Below are the code and all the weights of a small trained network. Each question names an input and a class and asks about switching units off, where a switched-off unit gives its printed mean instead of its output.

import numpy as np


def w(rows, s, z=0):
    codes = np.array(rows[::2]) - 128.0
    scale = np.full(codes.shape[1], s)
    scale[-1] = z or s
    return codes * scale


def f(y):
    return y / 2 * (1 + np.tanh(0.7978845608 * (y + 0.044715 * y**3)))


def log_softmax(a):
    a = a - a.max(-1, keepdims=True)
    return a - np.log(np.exp(a).sum(-1, keepdims=True))


def net(x, mask):
    res = np.array(x, float).reshape(1, 4) / 4 @ E
    y = f(res @ A[0][:, :-1].T + A[0][:, -1])
    res = res + np.where(mask, y, B[0][:, -1]) @ B[0][:, :-1]
    return log_softmax(res[-1] @ U[:, :-1].T + U[:, -1])


A, B = {}, {}
E = w([
[69,93,247,175,147],'x0',
[150,132,140,134,133],'x1',
[162,17,151,156,57],'x2',
[113,255,154,180,42],'x3',
],0.0078)
A[0] = w([
[103,140,100,118,121,254],'n0',
[115,130,171,124,114,50],'n1',
[79,168,99,112,195,52],'n2',
[133,144,127,174,104,71],'n3',
[177,149,48,134,90,72],'n4',
[23,42,118,138,36,126],'n5',
[83,166,172,106,62,98],'n6',
[200,90,170,113,69,73],'n7',
[57,158,114,104,175,120],'n8',
[186,92,116,133,190,169],'n9',
[137,130,253,111,111,136],'n10',
[156,134,41,171,135,56],'n11',
[101,64,104,135,191,59],'n12',
[179,92,135,166,87,86],'n13',
[151,161,162,157,83,114],'n14',
[102,131,148,169,155,51],'n15',
[65,114,157,151,129,78],'n16',
[77,141,130,129,81,102],'n17',
[125,81,80,179,185,63],'n18',
[11,110,146,149,131,110],'n19',
[206,123,74,77,118,78],'n20',
[129,124,153,121,130,45],'n21',
[196,94,158,125,82,102],'n22',
[139,140,99,83,101,58],'n23',
[160,102,151,99,176,54],'n24',
[103,124,250,138,184,54],'n25',
[171,193,187,151,251,111],'n26',
[134,169,102,165,56,99],'n27',
],0.011,0.0066)
B[0] = w([
[125,62,204,202,123,254],'n0',
[152,132,79,70,119,119],'n1',
[118,187,109,52,23,164],'n2',
[128,165,113,62,138,135],'n3',
[227,63,104,152,100,201],'n4',
[87,146,183,137,29,238],'n5',
[142,114,162,36,117,193],'n6',
[83,200,110,99,60,188],'n7',
[84,137,142,107,20,177],'n8',
[124,139,209,107,142,223],'n9',
[182,76,120,159,133,228],'n10',
[194,110,92,104,100,153],'n11',
[167,160,149,38,137,183],'n12',
[83,175,119,110,79,179],'n13',
[125,131,151,47,158,195],'n14',
[158,119,96,103,90,121],'n15',
[177,105,97,107,113,148],'n16',
[147,133,142,84,134,150],'n17',
[136,143,127,48,119,151],'n18',
[219,98,120,147,125,180],'n19',
[222,107,159,148,78,204],'n20',
[138,145,74,90,116,103],'n21',
[74,167,107,127,73,190],'n22',
[166,113,67,102,113,131],'n23',
[133,143,75,18,135,142],'n24',
[248,122,54,139,149,209],'n25',
[77,132,175,125,4,201],'n26',
[142,115,167,46,154,216],'n27',
],0.018,0.0054)
U = w([
[181,120,28,191,61,122],'0',
[64,203,79,181,1,58],'1',
[113,152,152,60,162,59],'2',
[105,123,133,187,80,255],'3',
[46,138,86,245,165,120],'4',
],0.0086,0.008)

Each question gives the input, the list of numbers given to net, and the class t.
The units are the neurons (one row each of A and B). Each row of codes is followed by its name. A weight is (code - 128) times the scale printed after its matrix; where a second scale follows, it is the last column's (A, B and U).
mask holds one flag per neuron, in row order. A switched-off neuron (its flag False) gives its mean, the last column of its row in B, instead of its output. The means were averaged over made-up inputs and are rounded, as every weight is.
A unit's drop is (log p(t) with every unit on - log p(t) with that unit switched off) / (log p(t) with every unit on - log p(t) with every unit switched off).
The circuit of an input: a set's keep is (log p(t) with only the set's units on - log p(t) with every unit switched off) / (log p(t) with every unit on - log p(t) with every unit switched off). Starting from the 12 units with the biggest drops (on a tie, the unit counted first), units are removed one at a time, each time the one whose removal leaves the highest keep (on an exact tie, the one counted first), for as long as the keep stays at least 0.8.
circuit, biggest first: the units of the circuit, biggest drop first
top k neurons: the k neurons with the biggest drops, biggest first
drop when u is switched off: that unit's drop, to one decimal
input [0,-1,1,-5], class 2: circuit, biggest first : (n12 n9)
input [4,-2,-6,0], class 1: circuit, biggest first : (n26)
input [-6,1,7,-7], class 1: top 3 neurons : (n7 n22 n13)
input [6,1,1,6], class 0: top 2 neurons : (n25 n10)
input [4,0,-2,4], class 0: top 2 neurons : (n9 n25)
input [4,0,-4,-1], class 0: top 2 neurons : (n25 n5)
input [6,3,-7,-4], class 1: top 4 neurons : (n26 n8 n2 n4)
input [7,6,6,-8], class 2: top 4 neurons : (n12 n9 n24 n18)
input [7,-1,6,-1], class 0: top 2 neurons : (n25 n10)
input [4,2,-4,-3], class 0: top 2 neurons : (n25 n5)
input [6,1,-6,-4], class 0: top 3 neurons : (n25 n19 n5)
input [5,3,-6,-4], class 1: top 2 neurons : (n26 n8)
input [-2,-1,6,-8], class 2: drop when n18 is switched off : 0.1
input [-8,-5,2,7], class 0: drop when n4 is switched off : 1.5
input [8,2,3,-3], class 0: circuit, biggest first : (n25)
input [7,8,1,-8], class 2: drop when n24 is switched off : 0.3
